Each row has a name. After each piece below comes the name of the row it's from, unless a question asks for something else. Each question is about the rows just above it. Places in a row count from 0.

Q684: [116 132 133  72 142  91]
Q508: [142  88  99 165 128  88]
Q637: [116 132 133  51 142  91]
Q4: [ 71 132 133 100 142 112]
Q632: [116 132 133  72 142 141]
Q299: [116 144 133  72 142  91]
Q587: [116 129 129  47 142  89]
Q490: [101 128 143  72 142 135]
Times [127] occurs in Q508:  0
How many times does Q587 hold [116]?  1
[112] is at row and place  Q4, 5
Where in the named rows is [165]?  Q508, 3
[ 71 132 133 100 142 112]  Q4

Q299: [145  98 193 136 183 145 119 159  98  83 125  72 159  99 117 130 149 150
 100 114 150 142 150 150 142 119]
Q587: [133  68 197 140 157 150 150 177 135  87  94  68 177  98 120 118 172 171
 149 131  98 109 171 171 198  94]
Q794: [ 96  83 178 201 110 178 153 197 147 105  92  80 197  84 114 101 134 175
 191 153  77  92 175 175 203 109]
Q167: [136 116 160 155 150 144 108 147 123  83 125  93 148 120 120 122 134 161
 139 114 125 131 161 161  84  97]
Q750: [105  68 217 155 129 158 144 171 142  91  96 105 171  84 116 116 154 201
 161 140 102  97 201 201 202  85]
Q632: [ 95  78 191 157 112 177 152 182 146 105  91  86 182  99 111 154 146 201
 191 153  78  96 201 201 195  85]
[ 95  78 191 157 112 177 152 182 146 105  91  86 182  99 111 154 146 201
 191 153  78  96 201 201 195  85]  Q632
Times [98] occurs in Q587:  2
Count of [150] in Q299:  4
[202] is at row and place  Q750, 24
Row and place of [80] in the named rows:  Q794, 11

Q794: [123 118 137 107 152 184 191 164  75 137]
Q167: [130 150 146 122 187 144 117 117  62  81]
Q637: [138  64 173 109 128 128 142 130  64  64]
Q490: [ 55 190 224 138 165 157  87  92 148 220]
Q198: [119 162 119 131  89 221 152 153  29 108]
Q632: [147 163  99 122 159 218 168 222 145 204]
Q587: [ 29 118 137 107 152 184 191 164  75 137]
Q508: [ 29 118 137 107 130 184 191 164  75 166]
Q299: [ 76 179 163  97 145  98 101 106 158 194]
Q750: [124 162 119 131  89 162 152 168  32 168]
Times [109] occurs in Q637:  1
[108] is at row and place  Q198, 9
Times [64] occurs in Q637:  3
Count of [97] in Q299:  1
[220] is at row and place  Q490, 9
Where in the named rows is [106]?  Q299, 7

Q637: [135  79 133 113 128  77 167  83 175 100 189 131]
Q4: [117 150 226 123 181 163 136  97 136  50 178 136]
Q794: [ 51 161 160 115 126 145  49 165 195  95  84 162]
Q750: [ 63 148 184 151 113 158 204 159  21  52 144 145]
[79] is at row and place  Q637, 1
Times [50] occurs in Q4:  1

Q587: [ 95  94  64 141  63 136 142 179  90  80]
Q637: [172 150 108 130  91 119  48 178 152 141]
Q632: [ 92 157 101 207 102 136 142 121  85 212]
Q167: [177  81  93 140  96 153 103 138 103  38]
Q490: [174 147 133  70 105 177 131 142 120 204]
Q198: [ 49 180 129 113  71 153 139 201 119 114]
Q299: [137  96 120 115  60  87  77 148 178  50]
Q4: [113 139 102 102  99  74  88 133 181  34]
Where in the named rows is [92]?  Q632, 0
Row and place of [95] in the named rows:  Q587, 0
Times [102] occurs in Q167:  0

Q587: [136 122  94 128 136 225 113 139 118 141 150 135 102 140 105 123 151 123
 132  80]
Q167: [137 121 126 128 121 115 128 120 147 124 139 126 132 126 123 129 109 117
 138 137]
Q4: [117 131 117 128 126 120 113  74 128 123 160 105 148 116 112 126 143 133
 132 146]
Q299: [132 134 127 128 121 122  96 106 132 132 141 133 158 124 117 127 131 121
 137 134]
Q684: [138 122 132 128 145 127 136 122 136 136 158 122 144 136 117 144 122 122
 136 122]
Q637: [132 134 127 128 121 122  96 106 132 132 141 123 158 124 117 131 145 111
 136 125]
Q198: [113 146 153 128 117 128 129 146 130 149 140  80  98 100 140 119 105 145
 102 160]
Q632: [136 122  94 128 136 225 113 139 118 141 150 135 102 140 133 114 153 116
 120 126]
Q490: [113 146 153 128 117 128 129 146 130 149 140  80  98 100 140 119 105 145
 102 118]
Q508: [147 134 150 128 135 130 134 190 136 155 108 157 120 145 139 136 100 113
 135 108]
Q750: [125 127 123 128 154 131 154 120 121 137 144 126 122 144 120 133 116 146
 140 147]
Count of [122] in Q684:  6
[136 122  94 128 136 225 113 139 118 141 150 135 102 140 105 123 151 123
 132  80]  Q587

Q632: [154  99 121  81 157 125 155 147 148 145 154  65 114 154 113 125 125 121
 181]
Q4: [146 109 103 113 142 128 120  43 129 103 103 156 165 132 146 130 142 103
 103]
Q684: [146 165 155 113 142 128 120  43 129 103  43 156 165 132  44  43 152 139
 110]
Times [99] occurs in Q632:  1
How many times does Q684 hold [44]?  1
How many times does Q632 hold [154]?  3
Times [103] occurs in Q4:  5
[146 165 155 113 142 128 120  43 129 103  43 156 165 132  44  43 152 139
 110] is in which row?  Q684

Q4: [127 136 116 141 216 128 152  84  88 122 120 102 141 145 157 150 128 142
 159 117 173 122 107 118  93  92  98 122 112 131  75 135]
Q684: [139 129 141 163 147 105 168 128  53 131 124  95 100 138 142  98 120 146
 103 136 171 142 169 132 147 100 116 144 157 147  87 133]
Q490: [139 129 141 163 147 105 168 128  53 131 124  95 100 138 142  98 120 146
 103 136 171 142 146 141 206 138 151 159 190 152 142 127]
[139 129 141 163 147 105 168 128  53 131 124  95 100 138 142  98 120 146
 103 136 171 142 146 141 206 138 151 159 190 152 142 127]  Q490
Row and place of [173] in the named rows:  Q4, 20
[190] is at row and place  Q490, 28

Q508: [136 105  86 136 168  72]
Q794: [104 104 104 103 104  89]
Q167: [146 128 128 159 102 167]
Times [104] occurs in Q794:  4
How many times does Q794 hold [103]?  1
Times [86] occurs in Q508:  1
Count of [146] in Q167:  1
Times [168] occurs in Q508:  1

Q508: [135 207  70 106 100 214 106 106 119 119  91 140]
Q167: [126 141 115 147 112 129 126 135 126  94  50 130]
Q637: [135 207  70 106 100 214 136 123 130 137 143 125]
Q684: [126  86 136 158 116 170 145 158 158 121 118 151]
How many times does Q167 hold [129]?  1
Times [106] occurs in Q508:  3
Row and place of [147] in the named rows:  Q167, 3
Times [125] occurs in Q167:  0
Row and place of [140] in the named rows:  Q508, 11
How many times does Q684 hold [158]?  3

